Below are the code and all the weights of a small trained network. Each question names an input and a class and asks about switching units off, where a switched-off unit gives its printed mean instead of its output.

import numpy as np


def w(rows, s, z=0):
    codes = np.array(rows[::2]) - 128.0
    scale = np.full(codes.shape[1], s)
    scale[-1] = z or s
    return codes * scale


def norm(h):
    return h / np.sqrt((h * h).mean(-1, keepdims=True) + 1e-5)


def f(y):
    return np.maximum(y, 0)


def log_softmax(a):
    a = a - a.max(-1, keepdims=True)
    return a - np.log(np.exp(a).sum(-1, keepdims=True))


def net(x, mask):
    res = np.array(x, float).reshape(1, 6) / 4 @ E
    u = 0
    for l in range(4):
        y = f(norm(res) @ A[l][:, :-1].T + A[l][:, -1])
        res = res + np.where(mask[u : u + 4], y, B[l][:, -1]) @ B[l][:, :-1]
        u += 4
    return log_softmax(norm(res)[-1] @ U[:, :-1].T + U[:, -1])


A, B = {}, {}
E = w([
[190,191,236,245,120,16,221,106],'x0',
[60,60,133,154,2,121,86,135],'x1',
[158,111,107,139,125,129,118,145],'x2',
[95,134,156,90,100,130,175,115],'x3',
[74,61,81,151,170,108,216,63],'x4',
[132,73,141,87,96,131,177,171],'x5',
],0.0062)
A[0] = w([
[154,177,151,43,253,73,151,136,144],'L0N1',
[214,104,242,90,164,168,82,101,9],'L0N2',
[77,59,55,198,198,131,228,28,109],'L0N3',
[219,249,128,62,43,141,62,189,3],'L0N4',
],0.0058,0.0013)
B[0] = w([
[226,100,102,113,67,165,98,92,232],'L0N1',
[205,98,180,60,116,99,58,172,175],'L0N2',
[136,128,125,50,112,1,100,208,253],'L0N3',
[27,86,144,54,177,35,169,150,248],'L0N4',
],0.0085,0.0047)
A[1] = w([
[31,54,171,207,54,106,89,107,8],'L1N1',
[80,133,3,55,120,188,149,129,191],'L1N2',
[99,234,115,106,188,193,133,44,102],'L1N3',
[109,188,236,101,131,157,91,157,20],'L1N4',
],0.0058,0.0015)
B[1] = w([
[209,163,169,9,62,185,40,42,194],'L1N1',
[29,243,167,151,229,162,155,150,254],'L1N2',
[180,132,151,138,161,169,129,78,143],'L1N3',
[69,123,173,57,117,2,161,155,168],'L1N4',
],0.0067,0.0048)
A[2] = w([
[176,105,185,219,119,112,162,133,43],'L2N1',
[54,169,165,125,3,128,88,109,250],'L2N2',
[94,61,138,171,58,90,54,95,87],'L2N3',
[180,154,217,206,22,56,175,136,114],'L2N4',
],0.0069,0.0012)
B[2] = w([
[166,58,160,154,169,255,130,147,163],'L2N1',
[222,135,128,178,143,125,191,166,230],'L2N2',
[180,90,104,20,143,138,179,90,176],'L2N3',
[8,175,73,130,191,248,65,161,254],'L2N4',
],0.008,0.0055)
A[3] = w([
[68,110,169,167,198,176,103,210,185],'L3N1',
[64,70,144,114,89,3,44,196,182],'L3N2',
[212,148,47,6,113,210,136,160,255],'L3N3',
[199,97,200,44,170,142,78,82,68],'L3N4',
],0.0055,0.00092)
B[3] = w([
[4,143,78,163,120,124,134,88,203],'L3N1',
[131,122,139,181,126,77,111,142,206],'L3N2',
[187,159,130,193,103,152,138,97,254],'L3N3',
[143,41,135,147,108,139,171,87,190],'L3N4',
],0.012,0.0079)
U = w([
[37,164,87,146,163,249,126,112,84],'0',
[219,130,126,113,86,187,135,66,254],'1',
[98,96,113,95,134,59,116,162,47],'2',
],0.012,0.0011)

Each question gives the input, the list of numbers given to net, and the class t.
The units are the neurons (one row each of A and B). Each row of codes is followed by its name. A weight is (code - 128) times the scale printed after its matrix; where a second scale follows, it is the last column's (A, B and U).
mask holds one flag per neuron, layer by layer. A switched-off neuron (its flag False) gives its mean, the last column of its row in B, instead of its output. The means were averaged over made-up inputs and are rounded, as every weight is.
A unit's drop is (log p(t) with every unit on - log p(t) with that unit switched off) / (log p(t) with every unit on - log p(t) with every unit switched off).
The circuit of an input: a set's keep is (log p(t) with only the set's units on - log p(t) with every unit switched off) / (log p(t) with every unit on - log p(t) with every unit switched off). Starting from the 12 units with the biggest drops (on a tie, the unit counted first), units are removed one at a time, each time the one whose removal leaves the highest keep (on an exact tie, the one counted first), for as long as the keep stays at least 0.8.
circuit, biggest first: the units of the circuit, biggest drop first
unit that matters most: the unit with the biggest drop
top k neurons: the k neurons with the biggest drops, biggest first
drop when u is switched off: that unit's drop, to one decimal
input [6,-5,4,-4,-1,1], class 0: top 2 neurons => (L2N4; L1N1)
input [8,-2,4,4,7,4], class 0: circuit, biggest first => (L2N4)
input [8,-1,-1,-8,8,7], class 0: top 3 neurons => (L2N4; L0N4; L2N1)
input [3,-4,4,7,-5,-6], class 2: top 2 neurons => (L0N4; L1N4)
input [-3,-6,0,1,6,-2], class 1: top 2 neurons => (L0N1; L0N4)
input [-2,-4,7,-2,5,-7], class 2: top 2 neurons => (L0N3; L1N1)
input [-4,-8,-8,-6,-2,-4], class 1: circuit, biggest first => (L0N1; L2N4)
input [6,8,-1,0,0,-6], class 1: top 3 neurons => (L1N1; L2N3; L1N2)
input [2,-1,1,2,1,2], class 0: top 2 neurons => (L2N4; L0N4)
input [5,7,-1,2,-1,-6], class 1: top 2 neurons => (L1N1; L2N3)
input [-5,-6,-8,-1,5,7], class 1: top 2 neurons => (L2N4; L0N1)
input [8,-5,-4,-8,-7,6], class 0: top 2 neurons => (L2N4; L0N3)
input [-3,4,2,3,-2,6], class 1: top 3 neurons => (L2N4; L1N1; L2N2)
input [4,-2,-3,-3,7,-2], class 2: unit that matters most => L0N3
input [-3,4,-3,8,4,3], class 1: top 3 neurons => (L2N4; L0N4; L1N1)
input [4,2,3,-7,2,7], class 0: drop when L2N4 is switched off => 0.8
input [-3,-7,8,-2,-2,-2], class 1: drop when L0N1 is switched off => 0.1
input [3,-2,5,0,8,-6], class 2: drop when L0N3 is switched off => 2.2
